[-35 -18 -17  42 -32  -7  13 -22  15   8   4 -25   9  12 -27 -36 -40   4
  13 -38   9   1  54   5  49   6 -27  -8 -26   1   5  14  20   2  21 -25]  V
[ 19  19 -28   3 -15 -10   9  -3  43  23  27  44  -2 -19  24  10   5  16
 -23  -3   8  36 -26  21  -4  10  -4   4 -25 -31 -23  27   6 -24  -7  44]  J
[-35   1 -15  34 -15 -23 -20 -15   8   2   8 -21  22  -5 -13  -5 -21   1
  19 -19  13   2  72 -11  59   4 -25 -13 -14  13   0  26  12 -13   8 -10]  N
[-20   7  49 -65   3  48 -15 -41  16  23  11  -4  87  22 -23 -22 -11  39
  -7  -5 -92  22 -15  16  13  17 -63  31 -67 -64  59 -45   3 -30 -26  44]  C
[-33  11   3   2 -11  39  58   2   4 -25  -7 -25  23  35 -13  39  -2  30
  -1 -13  38 -20 -25   1  46  27 -38   2  -1   5  -5  -5 -24 -27  17 -39]  V
[ -4   8  10  -9  32  31  32  69   6  10 -14 -17 -32  41 -34 -23  22  -6
 -16  38  50   1 -92  -7 -10 -13 -17   9  -7  19  10 -10 -45  11  -5 -31]  J
[-23   9  24  21  38  33  26  19  -3  -7 -18 -26  -4  41 -42 -15   4  10
 -20  -8  38  -7 -40 -24  39  21   6  27   8  11  -5  10 -39 -17  26 -67]  C
[ -3  10  21 -52  48   4  45  58  19  -4  28 -44 -27  33 -57 -24  17 -26
 -39  13  83 -17 -34   9 -15  15  14  17  27  23   4  21 -25  -7  20 -35]  G
[-46   5 -19  47   3 -20 -26 -11 -16  16  15 -22  -6 -16 -13   5 -22   2
  38 -31  38 -22  73 -45  60 -22 -49  16  11   2  -4  57  30 -31  24 -40]  N
[ 32 -12 -50  -4 -66  41  43 -25  41 -57 -38  12  52 -39 -69  34 -79  54
  28 -59   2  14 -10 -22  -2   4   6 -76  34 -25  49  24  13 -44  26 -40]  C
[  3  -5 -26   7   0 -35  -2   1  30  15  10  31 -13 -12  16 -11  26   7
 -30  16 -10  11 -30  25   1  -3 -29 -16   0  -8 -22  29   2 -10   8  40]  G
[ -6  15  -1 -28   2 -18  20  16  38  12  11  26 -10  27 -19 -15 -14  -9
 -35 -23  -4   9 -17   8  -8 -35 -24  25 -10 -13   5   8   2  11 -17  19]  A
[  1  -6 -29  54 -49  -6  17  -9 -10 -31   5  36  72 -11 -55 -32 -24 -16
  51 -31 -10  26  47  15  53   0 -10 -42   0   4  22  30  26  -5  23 -48]  C
[ 23   7  19  -2  11  42  36  19  16  -4  -6 -19  34  24 -48 -23 -10  15
 -56  -1  -3  44 -71 -19   9  21 -10  -7 -15 -13  14 -19 -50 -21   6 -23]  A
[-15  14  27 -22  15  32  -4 -24  -8   8  -2  25  29  21  26 -13   9   5
  23 -18 -67  22  27  -8  36  12 -50  -3 -53 -36  17 -20  13 -38 -27  46]  N
[  4  18   3   8  17  18  32  43  17 -14  21 -44 -38   8 -45  -6  -4   7
  12  28  61 -18 -14 -38  -6 -12  -5   7 -20  46   4  42 -37 -21  15 -38]  P
[-35 -11 -23  20  16 -30 -21 -39  27 -23  12 -19   1  -1 -36  10 -60 -37
 -13 -47  -2  -3  64 -30  23  -3 -27 -21  24  34  10  37  38 -27  -9 -31]  N
[ 34  10  -8 -33 -50 -36  23  21  66  28  -8  11 -32 -16 -30 -28 -37  35
 -13  22  -3  32 -11   0  -6 -34 -47 -20   8  13  49  -4   8  24 -14  27]  N
[  1  14  18 -17  22  28  31  38   9  -8   9 -29   5  43 -42  -9  -3   7
 -36   3  22  13 -54 -11   7   3 -29   6 -26  15   5  -5 -47 -13  11 -28]  A
[-15  -9 -27  18  10  -6 -11  40  25  31  -2  55 -48  27   2 -15   2 -11
 -23   2 -13  11 -56   8   4 -22 -33  -1 -36  11  -6  30 -12  15 -13  12]  J
[  2   9  23   5  33  27   5 -17   8  22  10  15   7  -2  25 -16   2  52
  18 -23 -74   8   8 -43  10  -7 -68   7 -25 -63  14   3  29 -65 -14  36]  U
[-11   6  28 -23  31  24  24  34   5 -21 -10 -33 -10  48 -43 -36   4  -6
 -22  15  33  15 -51 -19   9   3  -8  -3 -11   5  18   3 -34   4  -8 -31]  S
[ -1 -38 -41  17  20   1 -34  14  19  39 -16  51 -35  38  29 -26  12 -31
 -47  -3  15  -3 -53  30  12   4 -20 -12  -8  37  -4   7  13  33 -26  33]  J
[-21 -28 -26  46  12 -23 -32  16  12  35  -6 -14 -32  17 -13 -17  18  19
 -24   1  11  39 -31  22  76 -34 -48 -10  10   6  10  20  14  -1  10  12]  C
[-38  -3 -27  66   0  -2 -23 -21   5 -10   7  -7   4   1  -5 -12 -39  11
   6 -51   6  -4  91 -29  58  28  16 -23 -39  23 -30  60  -2 -28  25 -25]  S
[-27 -17 -34  19 -12 -11  12  30  24  23   2  13  -7  31   8  -9  -6   6
 -27   2  11   4 -13  46  10  -2 -34   5 -15   1  -5  22  -7  21  -5  23]  V
[ -9 -28 -13  37 -33  10 -22 -48 -13 -28   2 -21  47  14 -31 -25 -13   3
  27 -48   6  -7  54   6  58  35 -14 -23 -34  16  18  -7  20 -15  20 -43]  C
[-25 -16 -56  57 -27   8  -4 -59  16   6  -4   9  22  -7   0 -19 -27   0
   2 -45 -26   7  40  -9  51   3  -1 -38 -48 -12 -12  37  10 -38  16   3]  P
[ -8 -14  -5  45  33  25   5  12  15  -8   2  33 -12  18 -14 -28   5  26
  48 -47 -31  -9  26 -42  14  12 -55 -21 -44 -35  25  24   2 -66 -28 -13]  U
[-28 -25 -22   5 -16  10 -20 -75  -6 -16  18 -17  52   2 -19  -5 -43 -26
  28 -45  23 -18  87   6  72  30  -3  -6 -18   2   6  56  38  -4  30 -23]  P
[  3  -8  36   5  45  23  36  21   8  48 -10  23 -92  61  56 -32  86  16
  -7   8   2  28 -40  32  30  37 -35  12 -64 -48   3 -54 -13 -38 -34  36]  V
[-17  31  52   8   7  50  -4 -31 -10   4  -6  39  35   0  44   1  24  54
  11  -8 -98  -8  -2 -47  62  27 -42  19 -66 -14 -39  -4 -22 -42  17  50]  G
[ -1  24  28  -7  24  47  32  52 -22 -25  -7 -35 -21  41 -35 -18  15   4
  -5  16  42  -2 -63 -51   4 -20 -17  13  -6  28   7   0 -45 -10   1 -46]  S
[-15   6  13   9  58  37  24  75  -4  -9 -27  -3 -10  42  -8   1  29  -6
 -16  51  30   0 -97  -8  11  -1 -16 -11  10  38 -12   6 -41  14  -2 -12]  J
[ -8 -12  -1  -1  -1  60  44  28  -9 -43 -14  -6  13  47 -49  -7   9  -3
   2  -6  -3  -3 -64 -25  33   2 -35 -29 -37   3  30  14 -29 -26  -1 -43]  P
[ -1  11  30 -27   5  26 -22 -33   1  -6  22  43  57   8  27  -4 -16   4
  25 -23 -81   5  17 -17  -1  22 -24   5 -46 -37  -5  16  13 -21  -7  40]  U
[ -2  -5 -27   6 -11 -38   6  27  45   1   0  29 -28   6 -20 -29  -1 -10
 -22  -6  -5  26 -27  -1 -29 -20 -31  -7 -13 -37  18  21   0  -9 -39  11]  N
[ -7  -3 -19   3 -14 -25  -3  23  43  34   8  27 -15   4 -53 -44 -39 -13
 -30  -4   0  29  -9  -8  10 -24 -12 -23  -9   5  37  40   3   9  -9 -14]  S
[-21 -12 -16   2 -34   4   0  -8  10  15   2  34  -3  34   0 -19 -28 -18
 -14 -20 -53  30 -26  23  22 -34 -54   9 -31   4   4   4   7  28  -9  28]  V
[-26   0  39  -2  35  23  -9 -14  13  35  17   9 -26  38  -8 -39 -18  27
  16 -43 -79  -7  29 -48  44 -11 -81  18 -58 -17  28   1  20 -41 -12   5]  U
[-33  -6 -40  45 -17  -3  -6 -26  -1  -3  -2 -20  -7  16   1 -13 -19  10
  27 -46  19 -12  70 -11  59   6 -41 -26 -43  24 -10  22   2 -30  17 -18]  N
[-10  -9   2   7   0   8   0 -21   4  -1  23 -16  12  21 -38 -42 -43  -3
  -7 -72  -9  -8  64 -24  25  -1 -30  21 -34 -11  15  11  28 -16   7 -28]  A
[  -3  -14   -4   18   52   38   61   31   18  -20  -45    2  -50   36
  -55  -47   36  -15  -26  -14  -11   30 -105  -32   -3  -12  -15  -46
    9  -30   19  -25  -41  -56  -18  -31]  G
[-11  10  23 -22  45   5  34  45  32 -50  11 -25  26  32 -75  -1   5 -20
 -30  28  11  30 -84   9 -39  16   0 -18   3 -11  20  13 -35 -29 -11 -38]  C
[-31 -18 -13  20  15 -27 -15 -32  12  -3  19 -35  -3   0 -23  -6 -12 -10
  -9 -24  49 -25  60   7  65  36  -8 -14  11  39 -24  47  11 -14  48 -33]  G
[ -12  -34  -10  -15  -24   35   23  -44   -2   16   10  -34    1   41
  -65  -37  -55   18    9 -105  -13   12   25  -28  114  -26  -90  -25
    7  -19   69    4   68  -37   28  -51]  U
[  2  15   0  11  21  17  34  32 -13 -38  24 -54  26  36   3  -4  31   5
 -16   4  46  15  23  17  26  48  -8 -11 -22  24 -22   0 -26 -35   0  -3]  N
[-28   4 -12  53  39  19  -9 -31   3  13   0  10 -37   2  32 -23   4  24
  -7 -68 -28  14  22 -59  41  -4 -21 -18 -40 -54 -25  38  40 -86  -3  18]  S
[-22  -5 -13  19   3  -4 -35 -35  23  -3  -8  48  -8  23 -18  -1 -36  -2
 -20 -19 -56  20 -39  -6  17 -17 -50  26 -22  12  -5  36 -19   6  -2  -5]  C
[ -5  19  25 -41  32  30  54  33   8  -5   1 -38  -3  36 -38 -23  38   3
 -28  20  42  -2 -63   5   3   6 -12  22   5  -2   3 -21 -52 -17   7 -13]  G
[-10   9  -6  12  31  -7   3  14  24  -1   1  58  -1  20 -19 -24  12  -7
 -14  11 -61  37 -73   8 -29 -41 -66  17 -12 -35  16  18  -2 -21 -39  23]  C
[ -2  -1 -28  -2 -20 -14  16  20  26   3   7  28  21  20 -13 -41  -9   1
 -35  -5 -28  43 -16  27  11 -17 -23 -30 -25 -16  14  22   8   7 -17  33]  S
[ -9  11  28 -59 -19  28  70 -19  19  -2  -3 -48  49  34 -70 -30  -3  11
 -31  32 -10  18 -60  14  20  -1 -40  11 -23 -42  60 -41 -33  -7  -2 -38]  P
[ 21  -7 -14   6 -13   7 -10  14  23  12 -10  51   7   8 -14 -29 -10  19
 -15   2  14   7 -49   8  -9   3 -22  40   4 -13  11  36 -14  25  -3   2]  C
[-17  11  29 -22  33  52   7 -31  -3  19 -10  19  32  27  -5 -33  -8  14
  18 -32 -49   2   0 -12  27  -4 -41  20 -24 -33  29 -16  27 -35  -8  19]  C
[ -8  -7  -5  30  63  52   4   5   7   5  -9  20  -6  17  39 -42  35 -14
  11 -31 -25  12  14 -22   7   3  26 -11 -41 -46 -14  18  20 -57 -40  73]  P
[   1  -10    8   -2   17   47   11  -44   25   -1  -21   63   11    4
   10  -15   -3   11    9  -26 -102   26  -18  -30   15    5  -36  -22
  -53  -69   32    2   19  -58  -42   45]  P
[-11   7 -40  74  24 -40  -3   3  43 -20  46 -34 -12 -15   2   7 -31  22
  12 -27  46  -9  82 -18  28  33   4 -61 -13  60 -55  90  11 -56  45 -12]  U
[ -7 -10 -37  16 -20 -38 -16  21  25  10  -5  21 -20   8   8 -18  12  -4
 -11   1  16   6 -16   7   4 -28 -43 -16  -2   2   6  18  13  10 -26  28]  N
[-19 -10   7 -11  15  36  -6 -52  -2  13   6  28  28  24  28  -8 -40 -34
   1 -42 -24  14  34  17  37  32  -6   7 -10  -4 -13  21  35   0   9  32]  V
[-37  19  51  -9  35  46 -15 -22 -24   8   4  24   4  52  10 -40  -6 -12
  15 -30 -94  29  40 -27  56  -5 -32  34 -81 -12   6 -11 -13 -15 -25  23]  S
[-35  -3  13   1 -13   6 -15 -30  19  -2  10   6  12   0 -29   4 -45   1
  21 -52  -1 -21  64 -26  54  21  -3  18 -28  -4   7  23  26  -6   8 -34]  J
[ -13    2   50  -47   10   47   -2  -59   12  -11    5   42   51   27
   -7  -24  -43    8   32  -66 -109    8   29  -37   32   18  -49    8
  -47  -61   33   -1   33  -32  -18   20]  U
[  9 -25  23 -14  21  26  -9 -22  11  10   5  34  -3  38 -20 -49 -25 -25
 -18 -59 -53  31  19  -3  23  38 -13 -14 -65 -37  26  -3  12 -20  -6  -4]  A
[ -9  -6  15   6 -11  -2 -17  18   7  16  -9  30  13  28 -13 -28 -13   6
 -18   4 -58   4 -22 -11  21 -26 -59   3 -40  21  16 -11 -11  33  -9  11]  A
[ -7   3  38  42 -23  28 -32 -24 -11  -6  -2  29  39 -26  51  11  -6  15
  40   2 -87  13   5 -49  39  23 -19 -54 -55  11 -26   3  39 -27  16  47]  V
